Here is a tiny trained network, its code and every weight. The questions are about switching its units off for an input and a class, where a switched-off unit gives its printed mean instead of its output.

import numpy as np


def w(rows, s, z=0):
    codes = np.array(rows[::2]) - 128.0
    scale = np.full(codes.shape[1], s)
    scale[-1] = z or s
    return codes * scale


def norm(h):
    return h / np.sqrt((h * h).mean(-1, keepdims=True) + 1e-5)


def f(y):
    return np.maximum(y, 0)


def log_softmax(a):
    a = a - a.max(-1, keepdims=True)
    return a - np.log(np.exp(a).sum(-1, keepdims=True))


def net(x, mask):
    res = np.array(x, float).reshape(1, 5) / 4 @ E
    u = 0
    for l in range(3):
        y = f(norm(res) @ A[l][:, :-1].T + A[l][:, -1])
        res = res + np.where(mask[u : u + 8], y, B[l][:, -1]) @ B[l][:, :-1]
        u += 8
    return log_softmax(norm(res)[-1] @ U[:, :-1].T + U[:, -1])


A, B = {}, {}
E = w([
[182,152,220,84,168,170,29,164],'x0',
[95,100,205,206,91,230,143,6],'x1',
[80,80,161,22,151,108,184,83],'x2',
[197,204,131,81,86,190,234,152],'x3',
[151,166,152,178,187,83,180,103],'x4',
],0.011)
A[0] = w([
[110,49,54,72,20,225,68,156,37],'L0N1',
[172,199,80,250,72,122,105,152,44],'L0N2',
[149,165,133,111,95,171,188,161,14],'L0N3',
[130,70,73,82,45,188,89,162,60],'L0N4',
[207,138,64,208,154,172,86,128,20],'L0N5',
[56,165,40,168,68,99,182,101,10],'L0N6',
[171,186,189,205,216,48,191,95,27],'L0N7',
[161,172,110,95,89,192,177,144,50],'L0N8',
],0.011,0.013)
B[0] = w([
[86,201,224,193,117,33,166,114,246],'L0N1',
[51,114,99,61,71,164,114,141,253],'L0N2',
[198,148,142,66,100,157,158,105,149],'L0N3',
[115,171,153,145,150,55,156,136,211],'L0N4',
[54,141,118,99,74,197,52,162,168],'L0N5',
[141,8,159,138,87,114,162,201,193],'L0N6',
[56,197,228,169,94,44,163,161,222],'L0N7',
[154,167,125,147,110,144,165,138,210],'L0N8',
],0.014,0.0035)
A[1] = w([
[107,75,110,187,139,111,45,75,51],'L1N1',
[117,134,154,179,129,182,122,124,81],'L1N2',
[122,141,86,144,143,147,147,147,84],'L1N3',
[100,88,179,42,197,120,207,75,3],'L1N4',
[184,134,183,118,202,176,91,155,2],'L1N5',
[116,92,176,178,116,248,140,51,69],'L1N6',
[141,81,45,165,104,116,178,67,78],'L1N7',
[140,184,200,99,176,186,60,123,45],'L1N8',
],0.014,0.0097)
B[1] = w([
[105,151,168,97,210,190,181,123,196],'L1N1',
[135,132,82,69,112,75,109,88,181],'L1N2',
[139,96,141,87,107,111,93,89,135],'L1N3',
[48,183,75,126,19,193,32,176,197],'L1N4',
[88,18,118,81,103,108,187,194,160],'L1N5',
[198,146,70,147,125,41,95,45,253],'L1N6',
[148,65,160,159,95,128,132,188,174],'L1N7',
[120,8,109,185,27,94,186,203,219],'L1N8',
],0.012,0.0066)
A[2] = w([
[148,66,120,207,81,155,162,157,114],'L2N1',
[152,141,164,164,95,161,60,147,149],'L2N2',
[42,85,136,137,227,114,72,103,134],'L2N3',
[170,165,48,60,185,80,76,214,34],'L2N4',
[202,172,73,94,116,193,209,100,3],'L2N5',
[67,74,64,147,251,123,124,129,67],'L2N6',
[98,153,49,118,87,173,68,130,77],'L2N7',
[158,117,8,101,188,101,155,154,79],'L2N8',
],0.013,0.0054)
B[2] = w([
[115,92,108,40,233,106,111,166,254],'L2N1',
[59,140,124,89,171,108,149,139,199],'L2N2',
[185,204,138,128,122,186,191,196,243],'L2N3',
[120,120,83,217,111,86,132,11,242],'L2N4',
[171,133,219,155,209,214,68,193,184],'L2N5',
[220,145,204,92,66,194,98,175,192],'L2N6',
[105,143,102,112,241,192,79,123,205],'L2N7',
[175,98,137,135,128,151,88,40,188],'L2N8',
],0.012,0.0061)
U = w([
[80,193,189,149,113,50,150,126,253],'0',
[136,26,105,109,134,113,149,163,199],'1',
[191,133,79,155,149,118,94,6,111],'2',
[191,178,161,125,151,211,133,160,19],'3',
[61,163,74,105,117,184,60,133,14],'4',
],0.024,0.0028)

Each question gives the input, the list of numbers given to net, and the class t.
The units are the neurons (one row each of A and B). Each row of codes is followed by its name. A weight is (code - 128) times the scale printed after its matrix; where a second scale follows, it is the last column's (A, B and U).
mask holds one flag per neuron, layer by layer. A switched-off neuron (its flag False) gives its mean, the last column of its row in B, instead of its output. The means were averaged over made-up inputs and are rounded, as every weight is.
A unit's drop is (log p(t) with every unit on - log p(t) with that unit switched off) / (log p(t) with every unit on - log p(t) with every unit switched off).
The circuit of an input: a set's keep is (log p(t) with only the set's units on - log p(t) with every unit switched off) / (log p(t) with every unit on - log p(t) with every unit switched off). Starting from the 12 units with the biggest drops (on a tie, the unit counted first), units are removed one at a time, each time the one whose removal leaves the highest keep (on an exact tie, the one counted first), for as long as the keep stays at least 0.8.
units of the circuit, in order: the units of the circuit, biggest drop first
most important unit: the unit with the biggest drop
k most important neurons: the k neurons with the biggest drops, biggest first
top k neurons in layer l: the k neurons of layer l with the biggest drops, biggest first
drop of u: that unit's drop, to one decimal
input [-1,-8,2,-5,-1], class 2: units of the circuit, in order : [L2N4]
input [3,-6,-6,-7,-5], class 3: 3 most important neurons : [L2N3; L1N6; L1N1]
input [6,5,0,-7,3], class 3: 4 most important neurons : [L1N1; L2N3; L2N6; L0N8]
input [-6,-8,-2,-2,-1], class 2: 3 most important neurons : [L2N4; L1N8; L2N8]
input [0,-4,4,1,-1], class 2: 4 most important neurons : [L2N4; L0N1; L1N8; L0N7]
input [7,-3,-6,7,2], class 1: 2 most important neurons : [L1N8; L1N5]
input [0,6,-8,0,7], class 4: top 3 neurons in layer 0 : [L0N2; L0N5; L0N1]
input [7,4,8,2,1], class 4: 2 most important neurons : [L1N4; L2N7]
input [-3,7,-7,-4,-5], class 2: 2 most important neurons : [L1N6; L1N4]
input [3,-5,-7,5,0], class 4: 3 most important neurons : [L1N6; L0N2; L0N5]
input [2,-6,0,-7,-7], class 0: units of the circuit, in order : [L0N1; L0N4]
input [-2,7,6,-6,-7], class 0: 2 most important neurons : [L0N1; L2N3]
input [-8,-2,-8,8,-8], class 0: 3 most important neurons : [L0N1; L0N4; L1N8]
input [7,-4,-1,7,-3], class 1: 2 most important neurons : [L1N8; L1N5]
input [-3,0,-8,-1,7], class 4: most important unit : L0N2
input [5,-6,8,6,-6], class 4: drop of L1N6 : 0.9
input [-5,-3,-1,-2,2], class 1: drop of L0N8 : 0.0
input [2,-3,7,-8,-3], class 3: drop of L2N3 : 0.2
input [7,5,7,3,2], class 1: top 2 neurons in layer 1 : [L1N8; L1N5]
input [5,-6,1,-3,0], class 2: most important unit : L2N4
